Here is a tiny trained network, its code and every weight. The questions are about switching its units off for an input and a class, where a switched-off unit gives its printed mean instead of its output.

import numpy as np


def w(rows, s, z=0):
    codes = np.array(rows[::2]) - 128.0
    scale = np.full(codes.shape[1], s)
    scale[-1] = z or s
    return codes * scale


def f(y):
    return np.maximum(y, 0)


def log_softmax(a):
    a = a - a.max(-1, keepdims=True)
    return a - np.log(np.exp(a).sum(-1, keepdims=True))


def net(x, mask):
    res = np.array(x, float).reshape(1, 5) / 4 @ E
    y = f(res @ A[0][:, :-1].T + A[0][:, -1])
    res = res + np.where(mask, y, B[0][:, -1]) @ B[0][:, :-1]
    return log_softmax(res[-1] @ U[:, :-1].T + U[:, -1])


A, B = {}, {}
E = w([
[20,104,1],'x0',
[126,137,125],'x1',
[121,171,107],'x2',
[13,140,240],'x3',
[127,133,129],'x4',
],0.0081)
A[0] = w([
[58,71,183,234],'n0',
[251,209,236,108],'n1',
[187,210,181,89],'n2',
[154,64,147,255],'n3',
[203,114,183,196],'n4',
[254,76,51,120],'n5',
[193,118,183,87],'n6',
[49,105,45,71],'n7',
[80,168,209,82],'n8',
[24,115,46,87],'n9',
[239,118,50,111],'n10',
[219,191,193,86],'n11',
[23,159,212,94],'n12',
],0.0075,0.0071)
B[0] = w([
[132,197,133,238],'n0',
[16,45,111,244],'n1',
[98,48,104,176],'n2',
[86,222,54,254],'n3',
[71,144,78,232],'n4',
[201,166,156,237],'n5',
[92,94,147,171],'n6',
[84,3,111,192],'n7',
[238,106,158,171],'n8',
[174,52,176,206],'n9',
[194,160,162,221],'n10',
[84,45,90,194],'n11',
[231,159,219,193],'n12',
],0.007,0.0074)
U = w([
[64,2,70,3],'0',
[60,253,46,247],'1',
[92,238,65,215],'2',
[238,201,160,41],'3',
],0.0071,0.004)

Each question gives the input, the list of numbers given to net, and the class t.
The units are the neurons (one row each of A and B). Each row of codes is followed by its name. A weight is (code - 128) times the scale printed after its matrix; where a second scale follows, it is the last column's (A, B and U).
mask holds one flag per neuron, in row order. A switched-off neuron (its flag False) gives its mean, the last column of its row in B, instead of its output. The means were averaged over made-up inputs and are rounded, as every weight is.
A unit's drop is (log p(t) with every unit on - log p(t) with that unit switched off) / (log p(t) with every unit on - log p(t) with every unit switched off).
The circuit of an input: a set's keep is (log p(t) with only the set's units on - log p(t) with every unit switched off) / (log p(t) with every unit on - log p(t) with every unit switched off). Starting from the 12 units with the biggest drops (on a tie, the unit counted first), units are removed one at a time, each time the one whose removal leaves the highest keep (on an exact tie, the one counted first), for as long as the keep stays at least 0.8.
circuit, biggest first: the units of the circuit, biggest drop first
most important unit: the unit with the biggest drop
k most important neurons: the k neurons with the biggest drops, biggest first
drop of u: that unit's drop, to one decimal
input [-2,-4,8,6,0], class 3: 2 most important neurons -> [n12 n8]
input [-4,-3,-7,-2,-7], class 1: most important unit -> n3
input [-1,-5,8,7,0], class 3: circuit, biggest first -> [n12 n8]
input [-8,2,2,-8,7], class 0: 3 most important neurons -> [n1 n11 n2]
input [-7,-5,-5,7,6], class 0: 2 most important neurons -> [n1 n11]
input [4,-4,-4,5,0], class 3: circuit, biggest first -> [n12 n1]
input [6,5,5,7,-3], class 3: circuit, biggest first -> [n12 n1 n9]
input [-6,-1,-2,-4,-7], class 1: circuit, biggest first -> [n3 n4]
input [1,2,-5,-7,4], class 3: 3 most important neurons -> [n5 n10 n1]
input [8,-6,8,-7,8], class 0: 2 most important neurons -> [n7 n9]
input [-6,-5,-7,-5,-5], class 0: 3 most important neurons -> [n1 n11 n0]
input [1,1,-7,-8,2], class 3: 2 most important neurons -> [n5 n10]
input [-3,2,-6,-2,-6], class 1: drop of n7 -> 0.1
input [-8,5,-6,-3,4], class 0: drop of n7 -> 0.0
input [-8,2,-6,3,4], class 0: drop of n1 -> 0.3
input [-5,-3,3,3,1], class 0: drop of n0 -> -0.1
